Below is a small trained network, with its code and all its weights. Each question gives an input and a class and asks what happens when units are switched off, that is, made to give their printed mean instead of their output.

import numpy as np


def w(rows, s, z=0):
    codes = np.array(rows[::2]) - 128.0
    scale = np.full(codes.shape[1], s)
    scale[-1] = z or s
    return codes * scale


def f(y):
    return y / 2 * (1 + np.tanh(0.7978845608 * (y + 0.044715 * y**3)))


def log_softmax(a):
    a = a - a.max(-1, keepdims=True)
    return a - np.log(np.exp(a).sum(-1, keepdims=True))


def net(x, mask):
    res = np.array(x, float).reshape(1, 7) / 4 @ E
    y = f(res @ A[0][:, :-1].T + A[0][:, -1])
    res = res + np.where(mask, y, B[0][:, -1]) @ B[0][:, :-1]
    return log_softmax(res[-1] @ U[:, :-1].T + U[:, -1])


A, B = {}, {}
E = w([
[203,131,223,185,169],'x0',
[128,129,128,129,126],'x1',
[129,129,127,129,126],'x2',
[129,130,127,130,126],'x3',
[129,129,129,128,126],'x4',
[64,241,125,139,194],'x5',
[77,98,132,250,100],'x6',
],0.019)
A[0] = w([
[90,140,123,103,117,121],'n0',
[86,107,105,119,85,70],'n1',
[106,161,88,69,128,110],'n2',
[96,112,110,184,129,33],'n3',
[139,91,146,136,112,36],'n4',
[70,112,63,108,58,48],'n5',
[189,167,196,151,151,8],'n6',
[122,144,145,167,143,38],'n7',
[86,208,107,49,162,148],'n8',
[84,92,3,128,103,125],'n9',
[187,148,125,71,135,155],'n10',
[228,136,89,78,173,65],'n11',
[160,48,136,92,79,166],'n12',
[171,138,158,57,133,87],'n13',
[101,113,119,144,125,81],'n14',
[155,87,159,118,117,44],'n15',
[60,104,110,217,116,163],'n16',
[169,101,168,217,104,127],'n17',
[94,120,73,116,87,173],'n18',
[158,61,145,187,111,94],'n19',
[106,176,127,155,175,156],'n20',
[161,44,125,86,71,86],'n21',
[141,54,178,184,102,111],'n22',
[199,59,93,108,57,155],'n23',
[187,67,162,205,99,122],'n24',
[89,135,97,110,60,174],'n25',
[76,120,128,171,109,50],'n26',
[100,193,86,63,151,141],'n27',
[91,177,105,73,130,138],'n28',
[224,166,222,170,185,86],'n29',
[181,125,121,63,165,158],'n30',
[154,80,118,177,108,78],'n31',
[86,128,106,214,99,47],'n32',
[156,80,175,194,100,109],'n33',
[137,79,205,145,95,73],'n34',
[67,201,158,150,184,17],'n35',
[105,190,141,155,144,27],'n36',
[108,205,132,159,155,161],'n37',
],0.016,0.015)
B[0] = w([
[137,139,90,92,120,160],'n0',
[142,105,150,172,137,161],'n1',
[114,153,78,99,97,196],'n2',
[49,71,78,42,156,160],'n3',
[134,156,92,103,112,144],'n4',
[174,156,213,222,116,196],'n5',
[20,44,121,20,177,180],'n6',
[151,135,151,167,125,145],'n7',
[143,172,66,94,91,254],'n8',
[126,104,192,144,152,230],'n9',
[97,76,182,106,122,211],'n10',
[181,133,165,187,145,200],'n11',
[136,69,171,143,190,238],'n12',
[136,136,206,209,138,194],'n13',
[123,79,165,119,130,140],'n14',
[140,157,136,129,94,155],'n15',
[153,116,216,185,125,242],'n16',
[164,190,91,141,74,225],'n17',
[109,94,147,95,154,206],'n18',
[151,181,86,134,138,205],'n19',
[77,90,105,89,147,207],'n20',
[49,69,153,75,161,221],'n21',
[160,177,107,118,102,219],'n22',
[106,62,192,130,184,251],'n23',
[171,194,90,132,83,236],'n24',
[97,87,130,106,147,203],'n25',
[74,44,137,87,175,165],'n26',
[127,183,82,94,106,233],'n27',
[121,155,71,105,112,209],'n28',
[114,48,188,169,199,248],'n29',
[83,74,173,117,166,217],'n30',
[153,149,77,131,104,177],'n31',
[63,47,184,80,197,194],'n32',
[150,172,105,130,101,214],'n33',
[166,132,104,134,108,184],'n34',
[170,91,248,206,166,207],'n35',
[169,137,216,207,114,169],'n36',
[82,92,106,74,157,221],'n37',
],0.014,0.024)
U = w([
[65,94,116,71,144,49],'0',
[169,124,164,223,133,255],'1',
[159,226,5,113,77,159],'2',
],0.019,0.0066)

Each question gives the input, the list of numbers given to net, and the class t.
The units are the neurons (one row each of A and B). Each row of codes is followed by its name. A weight is (code - 128) times the scale printed after its matrix; where a second scale follows, it is the last column's (A, B and U).
mask holds one flag per neuron, in row order. A switched-off neuron (its flag False) gives its mean, the last column of its row in B, instead of its output. The means were averaged over made-up inputs and are rounded, as every weight is.
A unit's drop is (log p(t) with every unit on - log p(t) with that unit switched off) / (log p(t) with every unit on - log p(t) with every unit switched off).
most important unit: the unit with the biggest drop
k most important neurons: the k neurons with the biggest drops, biggest first
drop when u is switched off: that unit's drop, to one decimal
input [-1,-1,-8,0,-2,6,8], class 0: 2 most important neurons -> (n3 n32)
input [-5,8,2,-6,7,0,3], class 1: most important unit -> n5
input [-1,-5,0,-3,-3,4,8], class 0: 4 most important neurons -> (n3 n32 n26 n37)
input [6,-2,2,-7,-3,1,0], class 0: 3 most important neurons -> (n6 n16 n5)
input [1,-4,-6,8,-4,0,-3], class 1: 2 most important neurons -> (n6 n21)
input [0,-4,-1,-8,3,8,5], class 0: 2 most important neurons -> (n37 n20)
input [2,4,2,6,1,-1,-8], class 1: 2 most important neurons -> (n11 n13)
input [3,0,5,1,2,5,0], class 0: 3 most important neurons -> (n37 n5 n20)
input [7,-6,2,-6,6,1,-3], class 0: 2 most important neurons -> (n6 n16)
input [7,-8,3,3,2,6,-1], class 0: 2 most important neurons -> (n6 n37)
input [5,1,-3,3,-1,7,0], class 0: 3 most important neurons -> (n6 n37 n20)
input [-6,-4,8,-2,0,-3,5], class 1: 2 most important neurons -> (n5 n16)
input [-7,4,4,-8,-6,-3,5], class 1: 2 most important neurons -> (n5 n16)
input [-7,-3,-6,6,4,-8,2], class 1: most important unit -> n5
input [5,-5,6,8,7,2,-4], class 0: drop when n6 is switched off -> 1.8
input [-4,-7,-2,2,2,-2,5], class 1: drop when n5 is switched off -> 0.2
input [-6,5,3,4,-1,-8,1], class 1: drop when n5 is switched off -> 2.3
